[128 = 0]

70 121 145 111 142 125 121 119 123 61 124 116 128 106 123 120 170 124 134 137 123 121 142 127 134 131 119 128 117 122 117 143 122 161 100 144 130 134 129 145 127 98 127 135 133 109 112 121 125 131 120 146 132 119 126 130 121 111 138 137 130 : (90)
39 137 123 117 133 119 106 135 132 24 116 127 118 145 119 121 130 124 145 123 126 107 129 140 126 144 136 123 117 142 126 120 131 134 109 127 126 128 117 143 139 113 126 133 140 133 116 173 119 115 131 156 106 102 131 121 113 130 121 144 106 : (90)
139 123 121 130 131 119 58 128 96 29 120 132 159 137 145 128 127 125 119 160 124 123 126 142 126 108 151 137 118 129 123 70 124 132 156 117 124 131 123 156 123 114 135 141 134 109 143 182 164 128 112 138 116 128 142 102 141 129 98 134 85 : (92)
179 131 138 125 140 126 84 112 111 86 131 145 135 132 156 121 125 115 141 120 116 113 136 101 132 119 129 129 86 129 120 142 112 120 144 132 116 130 111 149 121 129 104 135 146 122 115 158 139 124 120 120 122 117 147 105 129 119 115 135 121 : (90)
160 123 109 126 138 121 100 123 106 94 131 122 125 121 144 128 121 126 154 131 126 131 142 137 128 145 123 124 120 128 133 137 118 165 129 129 125 124 129 170 124 131 129 135 134 121 125 153 112 122 121 117 137 127 135 101 125 128 107 113 117 : (92)
150 122 124 133 137 111 102 135 127 54 128 125 134 125 143 126 129 130 137 143 129 117 137 132 117 134 139 130 127 135 115 106 124 134 138 110 125 123 123 121 126 110 119 139 150 114 115 172 137 137 121 105 111 122 153 132 133 132 117 132 118 : (92)
148 130 136 134 133 120 108 126 128 109 112 113 128 135 150 126 137 127 151 147 125 131 135 112 124 126 143 114 121 132 122 127 118 122 138 113 123 124 117 139 134 123 118 137 143 128 132 165 147 133 115 126 124 122 153 109 138 120 118 133 126 : (92)
114 122 139 118 127 120 111 123 155 41 128 126 121 117 124 118 130 126 139 110 130 121 133 122 131 112 128 124 123 153 110 125 130 114 110 133 122 124 129 113 140 111 103 136 159 121 113 146 140 131 127 141 108 97 149 95 138 113 135 147 139 : (90)
156 111 120 126 126 114 101 139 122 34 134 123 127 123 121 128 129 130 140 129 141 133 122 147 115 108 139 130 128 135 121 88 137 139 157 113 130 119 123 147 132 99 117 133 131 104 133 175 130 143 126 137 111 124 134 117 139 126 104 124 106 : (92)
163 113 125 130 122 110 79 121 121 46 130 111 124 133 148 127 136 134 122 136 114 156 121 132 122 89 148 130 131 128 122 93 119 153 140 105 120 128 117 136 133 105 125 144 125 127 148 127 144 133 120 156 110 102 142 113 132 145 120 133 120 : (92)
154 130 113 133 134 115 67 121 127 27 115 132 127 144 156 100 122 117 133 131 118 116 135 127 125 123 141 142 107 149 117 124 108 105 153 159 131 126 127 149 120 118 118 130 132 128 130 220 146 125 142 141 119 96 150 116 124 136 104 139 120 : (90)
122 106 121 105 127 122 93 113 136 45 124 137 150 132 136 117 120 123 101 125 123 83 134 115 130 124 130 140 116 139 109 116 101 144 133 142 137 130 133 132 143 109 120 143 139 115 118 153 140 132 129 124 125 120 142 134 126 104 127 152 135 : (90)
164 124 127 138 129 125 89 134 90 95 119 129 114 135 121 128 130 125 133 137 129 136 135 141 127 117 126 128 135 121 132 107 110 139 138 118 112 116 136 155 132 144 129 133 132 135 128 168 126 131 119 135 134 131 120 108 139 127 118 121 107 : (92)
151 136 139 132 131 120 75 149 115 94 126 128 121 146 136 128 132 130 139 121 132 135 156 120 138 111 138 136 125 132 126 128 110 122 121 120 129 125 103 133 122 147 122 132 150 126 128 163 150 124 133 137 115 112 138 109 142 138 130 140 131 : (90)
57 133 135 107 141 121 67 125 132 52 122 139 131 125 94 121 126 123 120 136 122 95 140 116 132 121 146 130 124 141 118 106 125 176 102 107 128 123 113 121 115 103 124 141 144 125 116 186 137 140 104 148 123 129 133 145 126 124 136 154 139 : (90)
111 148 133 122 140 119 82 135 110 88 121 127 121 140 160 126 127 116 138 134 131 163 132 130 135 125 152 133 125 132 128 124 126 116 142 124 122 139 119 173 109 140 128 145 141 131 128 161 132 106 127 158 133 99 130 93 125 139 101 132 130 : (92)
198 110 121 140 126 119 90 132 121 41 130 128 133 119 138 124 135 140 147 156 131 131 136 129 119 104 158 124 130 132 121 101 137 151 167 107 126 131 116 138 131 106 121 133 143 117 137 175 137 125 115 138 108 135 136 122 135 123 113 130 95 : (92)
178 132 114 130 128 118 65 122 97 24 134 125 122 158 174 129 117 126 131 130 134 119 135 140 118 128 146 138 119 135 130 106 99 154 143 115 127 127 131 177 136 128 133 140 126 109 143 172 138 123 127 125 130 112 135 102 118 135 92 124 100 : (90)
131 125 134 129 131 113 97 123 117 83 119 119 137 122 135 129 152 125 148 142 136 128 128 149 127 123 149 123 118 132 128 112 141 114 152 116 131 118 120 152 114 118 129 131 133 123 124 173 134 127 129 149 121 116 138 114 125 128 108 129 115 : (92)
152 125 131 126 128 131 65 137 147 78 128 136 125 153 106 123 126 124 106 136 133 114 142 119 134 100 142 132 122 142 129 99 116 107 112 132 120 129 106 101 125 132 103 139 140 130 125 182 154 127 110 140 97 109 156 130 137 134 124 149 138 : (90)
173 115 132 142 131 110 73 134 120 82 133 125 139 145 147 147 125 126 138 148 124 142 139 135 120 115 147 135 124 127 131 70 128 143 147 103 121 121 121 138 108 120 128 141 159 102 134 161 142 118 104 131 122 140 133 112 133 132 118 121 89 : (92)
148 111 116 126 128 119 113 128 122 82 127 126 132 135 126 119 121 117 99 134 123 119 122 116 129 123 138 132 118 133 118 114 123 138 135 121 131 125 132 136 134 109 135 126 129 119 129 155 141 132 125 124 116 137 143 137 130 132 117 119 122 : (92)
97 127 141 124 156 118 97 123 115 44 127 124 132 109 119 130 129 134 148 129 121 138 135 141 123 106 132 124 123 121 121 108 133 165 118 154 134 124 124 145 115 94 120 138 140 120 128 138 120 127 114 154 114 126 131 119 129 119 117 133 113 : (92)
138 120 133 128 134 118 89 118 99 71 122 124 136 110 126 142 159 125 141 130 126 105 147 125 113 133 123 113 130 96 119 103 123 162 144 120 56 87 129 155 117 95 135 137 139 120 122 197 125 114 119 126 132 141 124 125 134 110 123 125 98 : (92)
182 107 120 131 122 133 98 132 118 64 135 123 152 117 132 126 115 116 116 131 127 120 128 131 98 100 130 128 131 133 115 116 121 149 157 130 122 125 131 149 134 99 129 130 139 101 117 175 132 129 129 122 128 118 156 131 141 115 123 139 107 : (92)
116 138 130 110 124 129 39 122 119 24 130 133 111 139 127 125 127 129 170 127 120 132 147 137 140 82 150 136 123 135 126 99 106 148 142 135 112 135 105 167 105 130 110 161 140 140 141 150 143 119 122 177 124 107 132 94 127 132 113 150 110 : (90)
116 127 130 121 132 111 93 133 137 50 132 141 124 128 115 115 140 136 140 134 124 142 135 131 129 98 156 119 125 128 122 93 138 123 155 110 127 124 127 125 124 111 122 129 148 132 127 157 135 123 117 150 100 117 148 122 143 161 118 135 138 : (90)
93 132 135 115 135 131 65 122 123 88 121 125 130 131 116 118 127 117 132 129 181 99 150 112 129 141 102 127 113 131 131 125 114 132 91 132 128 135 114 120 112 133 126 139 138 130 116 181 140 124 114 141 131 130 128 122 116 126 128 144 127 : (90)
152 137 145 136 108 116 74 122 105 100 125 125 132 137 152 128 128 130 149 153 133 148 134 126 126 105 133 126 123 128 154 105 122 141 140 110 110 132 123 159 107 135 130 153 147 120 135 139 128 119 111 150 126 125 132 108 138 131 115 116 125 : (92)
229 114 126 140 134 116 120 117 101 119 123 132 152 107 156 125 134 134 152 144 128 136 128 138 111 104 128 114 120 128 124 129 133 147 184 118 116 116 142 156 121 98 117 140 149 106 131 167 127 127 117 100 133 151 145 117 145 122 100 118 110 : (92)
101 136 160 120 127 122 90 136 138 79 134 131 127 140 110 129 129 117 126 133 134 121 138 147 129 128 149 129 120 125 127 95 120 118 118 118 137 127 131 110 121 121 119 134 139 128 125 147 143 127 116 140 113 113 150 125 129 138 130 152 130 : (90)
125 132 134 118 130 131 66 127 110 51 130 133 118 140 115 115 124 139 145 149 129 122 143 129 118 119 137 118 118 137 128 102 122 151 111 110 130 131 120 136 123 120 128 161 134 119 126 181 147 126 107 135 111 128 136 126 130 121 128 137 110 : (92)
138 113 141 119 134 122 83 130 133 66 117 138 125 115 127 117 131 120 138 134 138 127 137 118 124 109 143 130 121 142 135 122 138 123 133 122 139 120 114 119 106 116 103 134 140 113 154 168 151 149 115 132 123 122 152 132 133 142 124 137 125 : (90)
151 122 127 127 142 115 102 120 109 119 123 120 144 134 148 119 124 128 137 154 122 137 134 135 116 131 126 130 129 117 118 110 137 148 149 120 126 123 132 151 125 111 118 129 131 116 119 162 130 119 115 136 127 129 140 116 132 132 108 118 115 : (92)
150 136 131 127 141 122 83 128 96 87 125 119 137 149 145 133 123 139 130 155 128 112 137 124 111 141 152 138 125 119 139 97 129 163 132 127 115 150 129 150 120 122 135 132 119 121 132 159 133 125 116 136 131 117 142 109 125 126 105 127 99 : (92)
107 127 142 114 134 125 73 127 131 38 130 131 121 126 98 134 138 122 136 128 126 98 143 126 129 111 120 121 119 138 116 118 122 124 151 135 137 133 141 160 114 114 124 136 151 142 121 225 133 123 134 155 129 108 135 128 131 126 129 141 126 : (90)
169 126 126 123 130 125 62 117 118 31 144 125 123 125 127 121 126 119 129 148 138 116 153 121 131 91 130 128 136 142 126 111 108 151 133 121 128 124 105 128 117 126 123 139 164 114 129 162 138 125 104 142 146 133 147 109 134 127 134 140 117 : (90)
176 119 133 135 126 108 80 121 104 68 142 123 132 132 183 111 129 123 147 136 125 144 135 126 119 121 148 130 100 141 118 123 124 134 168 125 141 126 125 158 128 121 116 139 137 112 130 171 138 137 110 120 125 110 156 90 126 138 93 130 113 : (92)
116 128 138 115 142 133 75 116 125 42 142 123 120 119 127 126 121 121 136 148 130 101 160 111 140 116 113 129 125 135 128 132 101 151 116 141 133 133 131 162 125 132 126 133 145 128 123 155 141 121 120 148 129 110 136 116 128 117 128 140 117 : (90)
170 125 154 133 141 111 59 124 107 62 124 125 138 140 167 125 125 126 154 149 128 134 139 128 122 127 152 134 120 126 129 101 110 165 123 99 118 116 109 153 121 121 99 166 143 120 133 152 142 117 111 132 109 124 149 85 130 136 108 125 109 : (92)
162 117 105 126 137 121 80 126 112 51 130 127 126 125 122 122 125 125 144 140 127 109 144 125 128 107 134 136 128 143 119 101 125 132 187 118 132 125 132 153 125 111 135 134 141 114 130 209 136 131 124 127 123 135 126 130 135 125 108 143 111 : (92)
232 127 127 143 115 123 33 121 101 24 138 135 123 122 137 130 118 130 162 148 127 129 147 136 120 85 145 122 125 144 112 87 117 130 181 103 130 124 130 167 124 120 115 145 169 104 101 232 149 117 123 136 122 110 159 108 131 126 92 128 101 : (92)
82 143 139 111 137 121 82 126 120 59 119 130 111 153 136 132 145 121 144 129 127 115 138 130 133 152 137 139 105 126 125 129 117 120 109 129 127 129 122 150 124 139 127 142 120 131 118 190 145 124 129 150 130 102 127 109 127 140 105 140 137 : (90)
101 129 132 124 126 116 85 130 140 33 134 125 130 151 132 78 130 134 136 135 132 115 135 124 126 127 153 136 113 142 108 104 126 116 121 115 125 124 112 104 136 113 109 136 145 121 126 190 145 115 114 145 97 116 161 127 124 140 135 149 141 : (90)
187 127 136 141 129 120 116 123 109 143 122 120 134 125 140 137 128 130 145 128 114 122 153 122 110 133 107 117 130 115 132 123 121 143 125 109 124 121 117 127 128 121 126 136 126 115 87 146 131 127 112 99 127 141 139 116 141 129 127 119 108 : (92)
149 118 124 128 130 119 100 126 122 81 126 125 124 127 148 121 129 120 137 126 129 122 125 125 123 117 138 123 125 135 119 129 112 138 139 121 128 122 118 141 129 115 116 139 135 120 122 152 141 132 109 119 123 123 142 114 129 125 117 131 121 : (92)
149 135 131 134 134 113 79 127 125 38 126 132 115 152 157 134 118 131 151 128 112 133 143 125 138 115 155 127 111 137 126 124 109 140 117 115 118 124 109 133 137 130 116 146 142 134 137 138 133 121 128 137 108 107 163 105 130 147 115 139 125 : (90)
136 112 132 127 130 119 86 127 110 72 128 127 124 140 132 130 127 126 142 121 133 129 147 130 121 126 140 133 120 129 130 117 130 128 137 124 116 140 128 146 125 139 129 131 137 129 133 159 133 119 126 148 114 116 124 102 129 141 119 138 105 : (90)
135 129 155 125 132 122 77 124 120 103 117 138 123 126 129 127 125 122 141 128 129 136 127 124 133 122 140 140 118 125 117 123 149 129 153 137 125 131 116 126 109 110 116 149 139 110 120 153 143 127 112 134 131 110 147 117 140 115 125 142 129 : (90)

134 122 130 134 127 133 128 120 115 127 120 134 137 132 124 125 136 123 132 127 120 133 136 121 148 114 142 129 128 132 140 129 136 125 134 127 135 132 144 136 124 133 152 124 139 116 142 140 124 129 106 130 127 122 128 134 138 131 126 139 112 : M
138 116 119 131 127 180 144 122 127 127 97 127 127 124 97 128 124 111 132 126 114 136 146 112 130 141 144 145 125 144 152 95 144 140 131 138 136 122 115 111 126 141 111 142 148 123 134 147 126 125 135 142 131 114 136 145 156 149 135 148 137 : G
130 132 130 126 131 142 138 152 140 124 136 123 128 120 113 127 122 130 115 123 115 150 140 127 107 151 140 131 130 133 137 131 119 119 128 135 126 123 114 127 141 140 106 127 142 113 136 130 123 137 148 122 131 128 134 126 134 132 141 108 139 : E
126 126 140 128 124 100 139 122 136 129 142 126 138 113 106 130 127 143 117 120 111 137 125 124 115 124 147 144 129 113 138 125 94 122 136 131 127 133 139 134 130 131 138 115 119 103 138 126 146 124 140 120 133 124 127 129 124 128 140 104 136 : G
123 120 119 134 138 163 130 143 132 126 115 130 133 140 108 127 133 112 123 127 111 145 147 115 119 130 139 140 131 136 134 125 144 125 128 127 132 127 123 117 142 143 121 132 152 127 136 132 112 139 126 140 125 114 129 139 147 138 133 129 123 : G
128 132 138 130 125 111 121 134 120 129 130 129 131 144 146 127 135 121 126 128 128 151 134 127 128 113 129 118 129 125 123 152 128 123 133 128 124 128 146 141 129 123 133 123 139 125 133 149 123 134 110 121 117 134 110 133 131 119 121 126 111 : M
117 118 117 131 136 174 130 128 119 122 105 128 132 123 104 130 122 118 134 128 125 113 143 120 137 134 136 131 130 129 132 119 146 130 123 125 133 132 120 116 139 139 138 128 141 120 136 116 122 132 134 145 126 119 140 135 151 142 138 129 123 : G
112 126 118 133 138 135 125 148 132 124 127 130 132 149 132 130 135 119 117 134 129 136 138 128 129 124 124 124 127 129 112 149 142 122 128 116 131 130 133 123 139 135 130 124 138 139 127 126 111 144 116 131 120 127 123 124 134 125 123 126 111 : E
119 125 120 125 135 134 140 132 146 135 120 129 129 128 103 133 132 115 112 129 117 138 133 121 108 129 125 145 123 125 130 115 126 131 128 133 126 127 121 117 136 128 103 137 134 127 128 127 140 121 138 145 130 114 124 147 141 131 132 125 132 : G
126 124 126 123 131 135 142 117 139 122 124 123 127 105 103 131 118 136 126 128 124 114 120 127 119 139 129 143 128 121 132 108 115 136 122 128 125 132 114 116 130 129 124 128 119 122 127 110 145 118 151 147 133 119 138 130 129 137 147 117 142 : G
145 126 125 129 128 180 133 121 107 113 103 123 129 99 105 125 112 135 141 121 125 106 143 117 151 151 148 129 133 135 151 109 145 127 123 134 137 132 110 116 124 146 146 127 139 108 137 116 112 122 146 133 131 128 159 121 139 158 144 133 137 : G
125 125 134 132 137 106 135 147 146 123 131 132 136 126 103 133 120 136 108 136 112 138 141 120 142 146 144 132 123 128 136 127 127 123 128 132 127 134 129 140 129 140 116 114 137 93 146 124 140 136 117 151 128 123 120 136 128 143 152 115 101 : E
127 126 134 129 117 108 127 131 128 141 130 137 129 145 145 130 135 121 126 129 125 145 130 127 127 116 125 121 127 129 125 141 125 125 132 129 119 129 142 138 125 119 124 131 138 123 129 148 131 132 110 125 124 132 115 133 125 120 122 132 113 : M
126 131 134 129 128 106 129 121 127 132 123 133 136 142 127 126 130 119 128 127 136 134 124 126 125 110 127 122 124 124 124 136 115 126 128 130 122 134 143 139 134 118 142 122 129 123 138 147 142 129 113 129 122 129 110 141 130 118 130 124 111 : M
113 122 117 132 138 158 127 146 129 121 118 124 136 131 103 130 127 119 122 126 117 124 145 121 123 132 134 132 128 128 121 138 138 123 125 128 134 128 122 121 152 145 136 127 146 123 138 119 114 146 134 146 121 123 135 131 148 136 136 107 122 : E
134 124 133 129 122 133 135 135 129 125 132 128 132 137 112 127 135 124 119 118 107 161 144 117 112 121 147 137 126 134 141 131 123 121 141 138 128 122 142 136 134 134 129 127 147 109 135 145 123 132 128 123 125 122 130 133 140 135 131 122 126 : E
127 124 128 126 132 145 135 137 137 120 125 125 126 118 112 130 119 130 119 129 123 123 134 126 119 146 131 131 126 122 128 123 130 128 123 130 126 132 111 120 134 135 116 133 129 119 129 119 132 130 142 134 129 124 140 130 137 140 141 114 135 : G
125 121 121 137 136 168 130 145 132 121 116 128 134 134 99 129 126 115 119 128 120 134 150 118 124 134 140 136 128 136 129 130 146 123 128 127 134 129 120 116 144 145 124 132 155 121 139 126 114 140 130 145 118 116 135 135 151 140 138 124 120 : G
108 122 111 133 140 122 128 143 137 126 141 122 133 132 111 131 130 133 111 123 109 128 138 128 135 136 132 143 126 122 119 135 135 121 129 118 136 127 126 119 135 146 128 119 130 128 134 106 123 142 133 147 130 120 135 119 128 126 124 118 122 : E
113 123 124 134 139 133 132 153 145 127 135 126 132 144 107 129 133 117 106 134 99 153 152 115 121 138 141 138 125 132 127 135 140 121 134 127 129 127 130 125 139 148 111 125 152 117 139 123 120 147 124 145 126 119 125 132 143 137 129 119 110 : E
136 124 124 130 127 156 139 131 132 128 115 131 128 126 113 128 129 120 122 128 118 141 140 117 134 140 140 134 127 142 146 112 145 131 130 135 138 128 123 122 124 135 112 133 144 116 127 133 126 128 129 133 131 120 129 140 142 143 132 142 125 : G
124 124 125 128 126 138 138 128 126 129 127 125 129 121 101 130 125 125 120 123 116 139 129 126 104 128 135 146 129 124 133 111 119 129 134 134 130 130 122 122 136 132 115 134 131 128 128 124 135 125 113 138 131 113 132 137 138 132 132 118 142 : G
121 120 123 129 125 150 140 132 136 128 119 130 134 134 96 129 132 111 117 123 108 144 142 110 110 123 136 145 125 136 133 119 128 126 133 136 134 126 129 120 140 138 116 133 150 119 133 136 132 133 131 142 134 106 125 146 152 132 134 123 125 : G
141 130 146 126 124 99 131 144 139 133 141 135 128 138 143 131 127 132 117 132 130 155 133 126 127 135 133 113 125 134 133 140 120 124 132 140 116 130 137 151 123 121 113 128 134 110 133 155 133 125 107 118 127 139 111 132 123 123 131 125 112 : M
111 126 116 135 145 180 112 166 119 118 117 121 133 144 123 125 127 109 119 132 124 131 163 123 115 141 132 115 125 136 112 154 159 117 125 118 136 126 118 110 160 166 137 128 154 136 134 120 80 154 131 130 116 125 142 123 155 136 136 114 120 : E
118 129 129 127 135 131 128 152 147 120 130 123 130 118 106 132 119 127 113 127 123 129 137 128 96 136 129 130 132 117 116 139 116 121 123 130 119 124 112 117 150 136 116 126 132 121 125 117 130 136 154 135 125 125 137 129 135 131 143 93 132 : E
137 121 122 132 135 178 135 133 121 112 114 126 129 119 99 129 120 121 130 130 113 132 152 114 133 145 149 134 128 140 148 114 139 127 126 131 142 131 116 116 132 144 132 131 150 111 136 121 113 132 139 138 129 122 145 133 151 162 143 129 130 : G
114 127 119 132 142 124 126 161 143 129 138 129 133 142 117 131 130 119 108 140 117 143 146 123 121 143 129 130 123 130 114 143 139 121 130 126 125 130 127 123 141 138 108 126 144 124 138 124 118 144 120 146 125 128 122 132 132 130 128 114 112 : E
136 125 127 131 124 151 138 131 134 132 126 126 126 127 110 129 131 121 123 118 112 149 140 116 116 137 140 136 131 140 143 109 132 128 135 136 133 124 125 124 126 135 113 136 144 122 129 136 125 126 134 129 130 121 132 134 141 144 132 139 139 : G
123 122 120 132 134 135 134 121 129 123 118 129 134 118 101 130 123 136 127 137 116 112 132 124 142 139 136 143 126 124 132 116 132 128 125 127 134 133 123 118 127 140 134 124 129 117 140 109 137 130 133 146 131 120 133 129 136 141 135 127 122 : G
